Below are the code and all the weights of a small trained network. Each question names an input and a class and asks about switching units off, where a switched-off unit gives its printed mean instead of its output.

import numpy as np


def w(rows, s, z=0):
    codes = np.array(rows[::2]) - 128.0
    scale = np.full(codes.shape[1], s)
    scale[-1] = z or s
    return codes * scale


def f(y):
    return y / 2 * (1 + np.tanh(0.7978845608 * (y + 0.044715 * y**3)))


def log_softmax(a):
    a = a - a.max(-1, keepdims=True)
    return a - np.log(np.exp(a).sum(-1, keepdims=True))


def net(x, mask):
    res = np.array(x, float).reshape(1, 7) / 4 @ E
    y = f(res @ A[0][:, :-1].T + A[0][:, -1])
    res = res + np.where(mask, y, B[0][:, -1]) @ B[0][:, :-1]
    return log_softmax(res[-1] @ U[:, :-1].T + U[:, -1])


A, B = {}, {}
E = w([
[39,124,151,184,186,47,85,67],'x0',
[118,117,136,133,129,151,134,105],'x1',
[58,137,106,128,112,190,37,246],'x2',
[106,105,244,103,155,104,182,190],'x3',
[135,136,143,128,126,131,113,120],'x4',
[103,123,127,114,129,144,139,105],'x5',
[108,91,130,141,125,169,140,93],'x6',
],0.011)
A[0] = w([
[154,155,28,154,59,220,119,208,196],'neuron 1',
[142,117,115,111,116,203,92,176,106],'neuron 2',
[122,171,160,60,56,212,114,185,153],'neuron 3',
[136,197,25,106,74,232,111,148,95],'neuron 4',
[250,112,117,65,112,143,190,94,200],'neuron 5',
[121,126,167,169,219,23,190,69,149],'neuron 6',
[27,107,125,191,194,115,38,173,100],'neuron 7',
[197,115,186,63,94,144,205,159,146],'neuron 8',
[104,81,254,84,163,114,177,185,252],'neuron 9',
[105,174,48,190,110,106,90,70,254],'neuron 10',
],0.0081,0.0041)
B[0] = w([
[139,153,141,151,174,193,74,129,254],'neuron 1',
[140,132,172,145,138,166,115,138,185],'neuron 2',
[95,106,164,177,170,161,136,191,219],'neuron 3',
[118,181,150,127,181,180,167,112,221],'neuron 4',
[75,188,95,29,6,187,90,98,240],'neuron 5',
[130,187,131,105,196,108,194,90,247],'neuron 6',
[89,151,91,44,56,78,88,121,225],'neuron 7',
[69,78,133,80,135,117,124,166,219],'neuron 8',
[106,99,231,87,152,148,108,164,252],'neuron 9',
[181,165,96,145,116,83,126,50,224],'neuron 10',
],0.011)
U = w([
[129,164,43,126,14,141,107,102,187],'0',
[161,166,154,151,254,132,170,126,224],'1',
[85,63,141,59,51,80,139,165,128],'2',
[131,35,148,172,170,132,153,224,3],'3',
[228,130,88,184,134,65,197,55,66],'4',
],0.0094,0.0042)

Each question gives the input, the list of numbers given to net, and the class t.
The units are the neurons (one row each of A and B). Each row of codes is followed by its name. A weight is (code - 128) times the scale printed after its matrix; where a second scale follows, it is the last column's (A, B and U).
mask holds one flag per neuron, in row order. A switched-off neuron (its flag False) gives its mean, the last column of its row in B, instead of its output. The means were averaged over made-up inputs and are rounded, as every weight is.
A unit's drop is (log p(t) with every unit on - log p(t) with that unit switched off) / (log p(t) with every unit on - log p(t) with every unit switched off).
The circuit of an input: a set's keep is (log p(t) with only the set's units on - log p(t) with every unit switched off) / (log p(t) with every unit on - log p(t) with every unit switched off). Starting from all 10 units, units are removed one at a time, each time the one whose removal leaves the highest keep (on an exact tie, the one counted first), for as long as the keep stays at least 0.8.
units of the circuit, in order: the units of the circuit, biggest drop first
unit that matters most: the unit with the biggest drop
top k neurons: the k neurons with the biggest drops, biggest first
drop when u is switched off: that unit's drop, to one decimal
input [-3,4,-2,-1,-6,1,-2], class 0: unit that matters most	neuron 9
input [-5,-3,1,2,4,-1,-3], class 3: units of the circuit, in order	[neuron 7; neuron 3; neuron 6]
input [-4,-5,-6,0,7,-1,1], class 0: top 3 neurons	[neuron 5; neuron 9; neuron 3]
input [7,-6,2,0,-6,-5,8], class 0: units of the circuit, in order	[neuron 7; neuron 9]
input [0,1,6,2,-2,-7,3], class 3: top 2 neurons	[neuron 5; neuron 6]
input [1,-5,0,-7,-6,7,2], class 4: top 2 neurons	[neuron 5; neuron 10]
input [4,2,-1,-7,-2,-3,1], class 4: units of the circuit, in order	[neuron 5; neuron 10]
input [-1,5,8,-7,-3,-5,-6], class 1: top 2 neurons	[neuron 4; neuron 5]
input [-4,-4,-7,1,-1,3,-5], class 2: top 3 neurons	[neuron 8; neuron 10; neuron 1]
input [-2,2,5,8,6,-4,6], class 3: top 2 neurons	[neuron 5; neuron 3]
input [0,-2,6,-3,-7,0,-8], class 1: top 4 neurons	[neuron 5; neuron 4; neuron 1; neuron 3]
input [-7,7,1,6,-7,-2,-2], class 3: top 2 neurons	[neuron 3; neuron 7]
input [0,1,-2,7,6,0,4], class 2: top 2 neurons	[neuron 1; neuron 4]
input [-1,-7,5,-4,-1,8,5], class 1: units of the circuit, in order	[neuron 5]
input [-8,0,5,1,2,-5,-6], class 3: top 2 neurons	[neuron 3; neuron 6]
input [3,4,1,5,-1,-3,-2], class 2: top 3 neurons	[neuron 1; neuron 4; neuron 7]
input [0,8,-3,6,5,0,0], class 2: top 2 neurons	[neuron 1; neuron 4]
input [0,1,-4,5,-7,1,7], class 2: top 2 neurons	[neuron 1; neuron 4]
input [7,8,-4,-1,0,4,-5], class 4: drop when neuron 10 is switched off	0.1
input [-8,-4,-7,2,-8,7,-7], class 2: units of the circuit, in order	[neuron 8]
input [-5,7,-8,-3,-4,8,-4], class 0: drop when neuron 5 is switched off	0.5
input [4,3,-4,-3,7,4,-3], class 4: drop when neuron 8 is switched off	0.0
input [7,0,2,6,-3,0,-5], class 2: drop when neuron 4 is switched off	0.1
